The rows lie along a hidden order. The number after each row says roughly how far along it the row is, from 0 to 15. A new part has a new order.
[  4  -7  -3 -13  10   0  40 -27 -13  -9  -3  -9   0   4   5  -8  -4  -4
   1  -4   6   0   1  -6  17   0  -3  -1  -3] : 1
[  4   9  -4   7   4  -4  41 -23 -15 -17  -5   2   6  32   1 -16  -4  -8
  -4  -9   5  -1  -4 -22  20   3  -2   7  -4] : 0
[ -7  21   3   8 -15  -9 -10  13  10  -7   2   4   2  -2   0   9  -2  -3
  -3   1  10  -3  -5 -17 -12   1   6   8   6] : 15
[-13   7   4 -22  -9  -3  22 -10   4  -8   0   3   2 -25   1  11  -5  -1
   0  16  12  -4  -8 -30 -11   0   3   3  -1] : 15
[ -7  -3  -6   7   4 -10  -8 -13  -4 -12   1  -7   6 -50   1  13   0   4
   0  11  31  -2  -7 -14  11 -11  -1   1  -3] : 8
[  9  -2   3  14   8   6  -3  13  -4  -1  -2  12   1  39  -2 -11   0  -5
  -2 -15 -16   1   4   5   8   6  -1   4   0] : 3
[-14  13   1  -6 -16 -12  -2  -2   5  -8   1  -8   4 -27  -1   8  -3  -3
  -1   2  21  -4  -7 -31  -9  -6   5   3   5] : 15
[ -8  10   6   6  -8  -1  -4  25  10   4   2   5  -2   1  -2   7   0   0
   0   7 -17  -2   1   4 -14   3   5   2   3] : 14
[ -3   6  -3  -8   6   1  58 -30 -18 -13  -5   2   4  16   5  -7  -6  -9
  -2  -3   5  -2  -6 -41  17   0  -3   6  -6] : 1
[  8  16   0  15  -3   3  33 -13 -11 -17  -4   2   2  57  -2 -14  -7 -12
  -5 -16   0  -1  -5 -25  15   6   0  10  -1] : 1
[  8  15   3  26   0  -1 -13  11   2  -5  -1   0   3  44  -2 -12  -1  -6
  -6 -15 -14   0  -5  -5  -2   6   2   8   2] : 6

Part 2:
[ 0  2  1  4  4  0  4  3  1 12  2  3  1 -3  0 -1  1  1  0  1 -2] : 0
[  0  -1   2  -5  -3  -2  -9   0   2 -13  -2  -1  -5  -2   3   1   0  -2
   2  -2   3] : 5
[  1  13  13  -4   2 -23 -11  17   8   7  -2   6 -50 -27  13  -1   4  -4
   4  -7  16] : 11
[-1  1 -1  3  4  0  4 -3  0 20  0  3  6 -3 -7  0  0  4 -2  0 -2] : 2
[-1 -1  0 -3 -2 -1 -5 -1  0 -5 -1 -2 -5 -2  1  1  0 -1  1 -2  4] : 4
[  0  -2  -6  10   6  10  17  -7  -4  37   3   2  27   8 -11  -1  -3   8
  -5   4 -11] : 5
[ 0  5  2  9  8 -3  9  3  1 47  3  7 -6 -7 -6 -2  2  4 -3  1 -6] : 0
[ 1  0  0  0  0 -1 -1  1  0  2  0  1  3 -1  2  0  0  0  0  0  1] : 10
[-1 -5 -3 -3 -3  6 -2 -6 -2 -9 -1 -4 10  9 -3  1 -2  1 -1  0 -2] : 14
[ -3 -14  -9  -2  -3  17   4 -21  -6 -10  -2  -9  42  18 -19   4  -6   7
  -3   1  -8] : 11
[ 0  1  0  3  3  2  6 -2  0 17  1  2  7 -2 -6  0  0  3 -2  1 -4] : 3
[ 0  1  1 -1  0 -3 -2 -1  1 -1 -1  0 -5 -6  1  0  0 -1  1 -1  2] : 9
[ -1   2   5  -7  -2  -8  -9   4   4 -10  -3  -1 -18  -8   4   1   1  -3
   2  -5   6] : 7
[  1   4   3   1   0  -6  -2   8   2  -3   1   2 -20  -5   8  -2   2  -4
   2   0   3] : 9
[  0  -2  -1  -2  -2   2   0  -1  -1 -11   0  -2  10   3   2   0  -1  -1
   0   0   2] : 15
[  0   0   2  -4  -3  -4  -5   3   1 -15  -1  -1  -5   0   4   0   0  -3
   2  -1   5] : 4
[ -1  -4 -10   9   4  14  14  -9  -6  30   3   0  39  12 -13  -1  -2   7
  -5   5 -14] : 7

Part 3:
[ -1   6   8 -15  10   1 -12  -5  -8 -12   8  12  -4  14   1 -14 -22  -1
  16  -2 -34  -4 -21   2 -15  -6  -1  -2  53  15   1   1   0  -3  -2  10
  21 -19   0 -28   8] : 15
[ -3 -24  -6  13  -7   0  -1   7  -3  -2  -6 -13 -13  -2   5  17 -29   6
   2  17  -1  -5  18 -14 -19   6   2  -6 -16  14 -27 -17   4 -27  15   8
 -40   2  -6  16 -14] : 0
[ 18   1   8 -27   4   2  -5   9   9   6  -7   6  -3  12 -39 -13  -5  14
  -7   3  -1 -13 -25  -8 -26 -11 -21  -5   5  12   4  22   3  -4   3  16
  21 -21  -6  13  24] : 15
[ 28 -11   9 -34 -12   2 -10  22  16   3  -3   6   7   0 -33  -6 -54  14
  -6   4 -29  35  -9  -4 -62 -16 -11 -17  28  14   4  22  19  -8  13 -10
   7 -15  -7  14   4] : 15
[ -5  -5  -5  -5  -6   3  20   7  26   8  -8  -4   6   2  19  -1  30  -3
  -4 -15  -5  41  10  -3 -13  -2   2  -5  -6 -24  24   2   5 -19  -8 -41
   4   9   9  38  -9] : 15
[ 15   4   7 -20   8   1 -12   5  -1 -12   6  -3  -2  -1 -30  -1 -24   9
  16   4 -29 -21 -21  -8 -18  -8 -17  -4   2   1   2  18   1  41  -1   5
  22 -18  -3 -21  22] : 15
[ -5 -18  -9  12  -2   0 -12   3 -52   6  -8 -13  -5 -18   3  12 -25   3
   1  21  35  -3  20 -15 -42  11  10  -2  -8  -4   3   2   0  -2  14  15
 -37   2 -26  14  -4] : 0
[ -4  15   3  -2 -24   1  23   4  27  14  -9   3   8  -1  19  -3  41  -2
 -31 -18  -9  50  -1  16 -20  -1  -2  -3  -1 -24   0   7  17   1  -6 -49
   7  11   8  41  -3] : 15
[ 10 -25  -8 -11 -13   0 -15  12 -41  -3 -11 -18   2 -15   1   2 -44  11
  -6  18  30   2  -3 -13 -51   5  20  -9  -9   8 -24 -16   8 -10  12  13
 -36   3 -11  23 -22] : 0
[ 11 -31  -5   6 -18   1  -8  14   5  -1 -11 -19  -7 -12   4  17 -46   8
  -7  19  14   4  -7  -5 -42   3  21 -12 -23  -6   3 -15   9 -25  21   5
  -9   7  -5  25 -22] : 0
[ -3  21  -7  -6 -22   2  16   0  29  17 -11  -5   4   3  28  -2 -10   5
 -33 -18  -7  50   8  14  19   1  -4  -1 -41 -29  24   3  16 -21   5 -43
   0   5   6  13  -2] : 15
